Below are the code and all the weights of a small trained network. Each question names an input and a target symbol and asks about switching units off, where a switched-off unit gives its printed mean instead of its output.

import numpy as np


def w(rows, s, z=0):
    codes = np.array(rows[::2]) - 128.0
    scale = np.full(codes.shape[1], s)
    scale[-1] = z or s
    return codes * scale


def f(y):
    return np.maximum(y, 0)


def softmax(a):
    e = np.exp(a - a.max(-1, keepdims=True))
    return e / e.sum(-1, keepdims=True)


def log_softmax(a):
    a = a - a.max(-1, keepdims=True)
    return a - np.log(np.exp(a).sum(-1, keepdims=True))


def net(x, mask):
    ids = ['αβγδεζηθλμξπτφψω'.index(c) for c in x.split()]
    T = len(ids)
    res = E[ids] + P[:T]
    r = res
    for j in range(2):
        rows = slice(4 * j, 4 * j + 4)
        q, k, v = (r @ M[0][rows].T for M in (Q, K, V))
        z = softmax(np.where(np.tri(T) > 0, q @ k.T / 4**0.5, -1e9)) @ v
        o = O[0][rows]
        res = res + np.where(mask[j], z, o[:, -1]) @ o[:, :-1]
    y = f(res @ A[0][:, :-1].T + A[0][:, -1])
    res = res + np.where(mask[2:14], y, B[0][:, -1]) @ B[0][:, :-1]
    return log_softmax(res[-1] @ U[:, :-1].T + U[:, -1])


Q, K, V, O, A, B = {}, {}, {}, {}, {}, {}
E = w([
[189,128,115,97,94,130,116,175],'α',
[138,144,152,56,77,126,125,132],'β',
[94,74,166,205,150,166,164,80],'γ',
[82,89,149,138,125,189,184,97],'δ',
[86,115,100,102,113,212,179,56],'ε',
[152,93,102,53,95,108,129,86],'ζ',
[103,84,37,158,164,162,142,8],'η',
[67,134,103,171,159,203,146,85],'θ',
[135,178,137,83,102,136,111,138],'λ',
[99,33,104,142,142,154,174,92],'μ',
[121,121,174,95,101,110,117,167],'ξ',
[148,111,140,128,134,79,97,148],'π',
[131,161,105,129,138,108,75,152],'τ',
[162,86,148,87,103,98,114,130],'φ',
[58,102,139,148,164,178,172,154],'ψ',
[168,162,87,88,105,132,107,128],'ω',
],0.014)
P = w([
[95,136,147,134,109,112,42,106],'0',
[106,160,112,149,104,90,127,128],'1',
[156,152,157,94,242,128,153,103],'2',
[113,108,109,150,104,173,82,136],'3',
[102,140,84,161,102,123,160,148],'4',
[145,142,128,96,248,153,198,121],'5',
[95,79,92,161,110,205,99,140],'6',
[53,112,67,162,104,141,164,150],'7',
],0.016)
Q[0] = w([
[224,197,159,102,236,95,119,81],'head 1',
[121,71,145,49,92,155,93,145],'head 1',
[97,53,103,156,65,204,121,82],'head 1',
[221,152,122,86,216,56,163,121],'head 1',
[213,155,180,100,249,157,158,105],'head 2',
[160,73,126,73,169,185,109,170],'head 2',
[147,80,197,80,187,225,4,103],'head 2',
[149,158,108,131,156,95,177,157],'head 2',
],0.037)
K[0] = w([
[133,71,106,125,209,188,205,197],'head 1',
[128,156,120,164,181,159,38,78],'head 1',
[60,118,151,120,116,113,30,54],'head 1',
[199,139,114,140,228,138,227,181],'head 1',
[253,165,110,125,108,101,112,198],'head 2',
[123,109,127,92,126,124,63,190],'head 2',
[142,180,184,75,115,32,8,102],'head 2',
[152,127,76,136,129,167,156,179],'head 2',
],0.039)
V[0] = w([
[159,108,99,119,127,163,130,140],'head 1',
[120,106,140,126,142,148,110,132],'head 1',
[138,119,141,131,139,142,120,116],'head 1',
[175,115,136,143,114,161,112,150],'head 1',
[115,151,195,31,46,175,180,137],'head 2',
[95,140,226,179,146,131,128,238],'head 2',
[133,144,53,92,141,105,85,196],'head 2',
[150,4,144,97,105,55,148,127],'head 2',
],0.024)
O[0] = w([
[166,87,103,125,138,164,145,159,104],'head 1',
[150,175,112,119,119,78,135,143,164],'head 1',
[132,125,135,125,133,82,149,141,150],'head 1',
[147,117,127,161,126,123,108,122,119],'head 1',
[192,105,207,48,35,116,108,70,98],'head 2',
[121,181,219,201,97,144,162,187,2],'head 2',
[167,118,114,180,161,176,1,138,189],'head 2',
[241,164,39,174,106,60,157,85,58],'head 2',
],0.012,0.0073)
A[0] = w([
[143,144,139,144,159,100,187,81,136],'neuron 1',
[159,143,160,92,186,117,208,152,4],'neuron 2',
[189,135,178,126,177,137,129,94,31],'neuron 3',
[86,193,119,146,83,88,97,131,49],'neuron 4',
[117,131,151,223,2,166,85,185,74],'neuron 5',
[103,172,136,224,63,136,135,157,2],'neuron 6',
[189,107,134,231,37,138,94,153,34],'neuron 7',
[151,121,160,175,12,114,152,85,25],'neuron 8',
[108,165,154,162,59,133,189,125,51],'neuron 9',
[163,61,170,167,114,142,124,95,139],'neuron 10',
[111,145,68,194,49,122,138,152,88],'neuron 11',
[159,155,201,90,249,141,152,103,87],'neuron 12',
],0.013,0.0059)
B[0] = w([
[157,151,178,147,118,153,111,211,199],'neuron 1',
[117,120,106,158,185,185,64,77,170],'neuron 2',
[44,117,120,100,181,132,156,129,182],'neuron 3',
[134,87,138,151,135,182,159,112,169],'neuron 4',
[94,251,116,187,84,27,149,107,254],'neuron 5',
[97,74,101,12,195,139,127,18,190],'neuron 6',
[121,5,150,156,142,251,189,104,241],'neuron 7',
[80,205,21,79,163,198,150,164,172],'neuron 8',
[170,25,95,201,74,59,106,180,202],'neuron 9',
[149,189,132,116,112,121,91,126,200],'neuron 10',
[132,147,212,75,160,80,90,109,218],'neuron 11',
[217,178,155,146,99,72,175,166,222],'neuron 12',
],0.013,0.011)
U = w([
[135,119,149,169,76,136,108,96,186],'α',
[120,176,106,85,115,149,105,126,70],'β',
[126,66,135,128,145,88,114,131,84],'γ',
[125,115,83,125,67,105,121,182,153],'δ',
[119,95,152,54,73,109,135,106,155],'ε',
[167,124,80,118,101,90,92,92,74],'ζ',
[114,120,69,120,161,101,121,131,47],'η',
[59,131,172,106,140,134,143,184,108],'θ',
[107,164,155,114,66,101,80,141,124],'λ',
[171,174,138,102,162,67,142,152,255],'μ',
[119,142,100,116,121,112,171,110,78],'ξ',
[116,131,140,105,175,114,137,83,45],'π',
[81,164,126,131,153,109,83,125,62],'τ',
[190,111,125,88,184,179,158,145,117],'φ',
[114,120,118,134,104,52,147,111,97],'ψ',
[110,118,130,107,124,145,1,148,105],'ω',
],0.0046,0.0066)

Each question gives the input, a string of symbols that net reads in full, and the target symbol t.
The units are the heads (4 rows each of Q, K, V and O) and the neurons (one row each of A and B). Each row of codes is followed by its name. A weight is (code - 128) times the scale printed after its matrix; where a second scale follows, it is the last column's (O, A, B and U).
mask holds one flag per unit, heads first, then neurons. A switched-off unit (its flag False) gives its mean, the last column of its rows in O or B, instead of its output. The means were averaged over made-up inputs and are rounded, as every weight is.
A unit's drop is (log p(t) with every unit on - log p(t) with that unit switched off) / (log p(t) with every unit on - log p(t) with every unit switched off).
The circuit of an input: a set's keep is (log p(t) with only the set's units on - log p(t) with every unit switched off) / (log p(t) with every unit on - log p(t) with every unit switched off). Starting from the 12 units with the biggest drops (on a tie, the unit counted first), units are removed one at a time, each time the one whose removal leaves the highest keep (on an exact tie, the one counted first), for as long as the keep stays at least 0.8.
units of the circuit, in order: the units of the circuit, biggest drop first
most important unit: the unit with the biggest drop
k most important neurons: the k neurons with the biggest drops, biggest first
which heads matter: for each layer, one digit per head in row order, 1 if its drop is at least 0.15 and else 0, layers parted by /
input δ α ω ε α, target ε: which heads matter -> 01
input α φ μ λ, target α: which heads matter -> 01
input δ φ η τ, target δ: which heads matter -> 01
input τ ω δ ε α μ, target μ: most important unit -> neuron 12
input λ μ λ α, target λ: units of the circuit, in order -> head 2; neuron 5
input α ω α ω, target α: 2 most important neurons -> neuron 7; neuron 5
input ω ψ ω δ α, target δ: units of the circuit, in order -> head 2; neuron 9; neuron 8
input η τ δ, target μ: which heads matter -> 00
input ψ α ξ β τ, target ψ: 2 most important neurons -> neuron 5; neuron 9
input α α α α μ φ ψ, target α: units of the circuit, in order -> head 2; neuron 7; neuron 5
input α τ ζ β, target α: units of the circuit, in order -> head 2; neuron 7; neuron 5
input ξ α β ζ ξ α ω, target ξ: units of the circuit, in order -> neuron 5; head 2; neuron 8; neuron 7
input μ ε μ μ α π λ, target μ: 3 most important neurons -> neuron 11; neuron 7; neuron 1
input α ω π ψ β γ, target μ: most important unit -> neuron 12
input ω α η γ α ε φ δ, target δ: 2 most important neurons -> neuron 9; neuron 8
input γ ω ε, target μ: 3 most important neurons -> neuron 12; neuron 7; neuron 6
input α ω μ ξ μ α ψ α, target ψ: 2 most important neurons -> neuron 5; neuron 9
input β ω β ξ α α μ, target β: units of the circuit, in order -> head 2; neuron 8; neuron 10
input μ λ ω δ γ θ, target μ: which heads matter -> 00
input ω α μ μ, target ω: most important unit -> head 2
input φ ω ε α α ω δ, target φ: units of the circuit, in order -> head 2; neuron 7; neuron 5
input θ η δ α φ η μ π, target μ: units of the circuit, in order -> head 2; neuron 11
input α α μ γ μ α, target φ: units of the circuit, in order -> head 1; neuron 5
input α ω α, target φ: units of the circuit, in order -> neuron 5; head 1
input β μ τ α α π π α, target μ: units of the circuit, in order -> head 2; neuron 11
input α α α α, target α: units of the circuit, in order -> neuron 7; head 2; neuron 5
input φ φ δ λ π α τ α, target δ: units of the circuit, in order -> neuron 9; head 2; neuron 8
